Below is a small trained network, with its code and all its weights. Each question gives an input and a class and asks what happens when units are switched off, that is, made to give their printed mean instead of their output.

import numpy as np


def w(rows, s, z=0):
    codes = np.array(rows[::2]) - 128.0
    scale = np.full(codes.shape[1], s)
    scale[-1] = z or s
    return codes * scale


def norm(h):
    return h / np.sqrt((h * h).mean(-1, keepdims=True) + 1e-5)


def f(y):
    return y / 2 * (1 + np.tanh(0.7978845608 * (y + 0.044715 * y**3)))


def log_softmax(a):
    a = a - a.max(-1, keepdims=True)
    return a - np.log(np.exp(a).sum(-1, keepdims=True))


def net(x, mask):
    res = np.array(x, float).reshape(1, 8) / 4 @ E
    u = 0
    for l in range(4):
        y = f(norm(res) @ A[l][:, :-1].T + A[l][:, -1])
        res = res + np.where(mask[u : u + 8], y, B[l][:, -1]) @ B[l][:, :-1]
        u += 8
    return log_softmax(norm(res)[-1] @ U[:, :-1].T + U[:, -1])


A, B = {}, {}
E = w([
[179,31,52],'x0',
[141,217,248],'x1',
[133,114,148],'x2',
[151,76,188],'x3',
[189,3,87],'x4',
[127,160,105],'x5',
[122,136,121],'x6',
[112,168,90],'x7',
],0.007)
A[0] = w([
[225,232,90,71],'L0N1',
[139,236,207,230],'L0N2',
[94,174,71,89],'L0N3',
[191,238,1,209],'L0N4',
[45,85,152,163],'L0N5',
[59,11,142,115],'L0N6',
[192,9,238,253],'L0N7',
[157,79,204,52],'L0N8',
],0.0076,0.0038)
B[0] = w([
[96,24,113,130],'L0N1',
[76,131,253,234],'L0N2',
[71,27,135,136],'L0N3',
[43,95,169,191],'L0N4',
[128,189,159,149],'L0N5',
[106,221,29,166],'L0N6',
[19,198,48,254],'L0N7',
[127,85,61,138],'L0N8',
],0.0059,0.0065)
A[1] = w([
[215,111,99,2],'L1N1',
[123,132,85,42],'L1N2',
[155,22,65,134],'L1N3',
[79,243,145,114],'L1N4',
[254,102,150,116],'L1N5',
[111,116,166,5],'L1N6',
[138,96,187,126],'L1N7',
[132,82,40,82],'L1N8',
],0.009,0.0035)
B[1] = w([
[165,147,197,111],'L1N1',
[107,112,119,127],'L1N2',
[205,254,206,219],'L1N3',
[132,107,202,253],'L1N4',
[146,63,158,104],'L1N5',
[173,125,98,111],'L1N6',
[148,114,80,132],'L1N7',
[124,169,137,214],'L1N8',
],0.0088,0.0047)
A[2] = w([
[229,46,2,222],'L2N1',
[64,99,102,4],'L2N2',
[211,113,40,28],'L2N3',
[154,19,195,189],'L2N4',
[97,156,179,143],'L2N5',
[157,171,185,162],'L2N6',
[105,217,52,73],'L2N7',
[189,88,81,34],'L2N8',
],0.0096,0.0023)
B[2] = w([
[48,221,254,205],'L2N1',
[111,125,99,130],'L2N2',
[197,239,220,175],'L2N3',
[90,23,48,143],'L2N4',
[81,112,112,227],'L2N5',
[39,66,30,195],'L2N6',
[163,94,82,254],'L2N7',
[105,145,230,123],'L2N8',
],0.0078,0.0044)
A[3] = w([
[161,193,115,206],'L3N1',
[111,186,181,197],'L3N2',
[39,90,90,182],'L3N3',
[70,65,1,178],'L3N4',
[39,66,126,159],'L3N5',
[24,100,128,78],'L3N6',
[166,67,90,46],'L3N7',
[137,108,156,2],'L3N8',
],0.012,0.0057)
B[3] = w([
[168,128,84,209],'L3N1',
[149,125,106,255],'L3N2',
[133,74,86,245],'L3N3',
[149,109,10,223],'L3N4',
[151,83,106,238],'L3N5',
[134,82,123,222],'L3N6',
[131,246,186,115],'L3N7',
[68,188,121,108],'L3N8',
],0.011,0.0073)
U = w([
[127,55,130,132],'0',
[249,114,77,5],'1',
[190,170,221,196],'2',
],0.013,0.0013)

Each question gives the input, the list of numbers given to net, and the class t.
The units are the neurons (one row each of A and B). Each row of codes is followed by its name. A weight is (code - 128) times the scale printed after its matrix; where a second scale follows, it is the last column's (A, B and U).
mask holds one flag per neuron, layer by layer. A switched-off neuron (its flag False) gives its mean, the last column of its row in B, instead of its output. The means were averaged over made-up inputs and are rounded, as every weight is.
A unit's drop is (log p(t) with every unit on - log p(t) with that unit switched off) / (log p(t) with every unit on - log p(t) with every unit switched off).
The circuit of an input: a set's keep is (log p(t) with only the set's units on - log p(t) with every unit switched off) / (log p(t) with every unit on - log p(t) with every unit switched off). Starting from the 12 units with the biggest drops (on a tie, the unit counted first), units are removed one at a time, each time the one whose removal leaves the highest keep (on an exact tie, the one counted first), for as long as the keep stays at least 0.8.
units of the circuit, in order: the units of the circuit, biggest drop first
most important unit: the unit with the biggest drop
k most important neurons of layer l: the k neurons of layer l with the biggest drops, biggest first
drop when u is switched off: that unit's drop, to one decimal
input [5,-1,0,4,5,6,-2,1], class 2: most important unit	L0N2
input [-6,3,-2,-7,1,2,0,8], class 0: 2 most important neurons of layer 1	L1N3, L1N8
input [4,5,0,-6,-8,-6,-4,-2], class 0: units of the circuit, in order	L1N3, L0N6
input [4,-3,-5,-5,4,5,-4,-3], class 2: units of the circuit, in order	L2N1, L2N3, L0N7
input [2,7,-4,-7,-4,8,6,-5], class 0: units of the circuit, in order	L1N3, L0N1, L0N4
input [1,8,3,7,-6,-8,0,5], class 0: units of the circuit, in order	L1N3, L2N6
input [1,-7,-2,-4,4,1,3,2], class 2: 2 most important neurons of layer 2	L2N1, L2N3
input [-1,6,-5,-3,4,-4,6,-4], class 0: 2 most important neurons of layer 0	L0N7, L0N2
input [5,0,0,0,3,-5,-8,-4], class 2: 2 most important neurons of layer 0	L0N2, L0N4
input [-6,6,3,4,2,5,4,4], class 0: 2 most important neurons of layer 2	L2N6, L2N3
input [5,-4,-2,1,2,3,-7,-7], class 2: 2 most important neurons of layer 3	L3N4, L3N3
input [4,8,1,4,-7,-5,1,-4], class 0: drop when L2N5 is switched off	0.1
input [-5,4,0,-8,6,6,-4,3], class 0: drop when L0N3 is switched off	0.0
input [4,-6,4,-6,2,-2,-4,4], class 2: drop when L3N4 is switched off	0.2
input [4,-1,-2,-5,3,-2,-4,2], class 2: drop when L3N6 is switched off	0.2
input [3,8,-7,8,-2,5,4,-2], class 0: units of the circuit, in order	L2N6
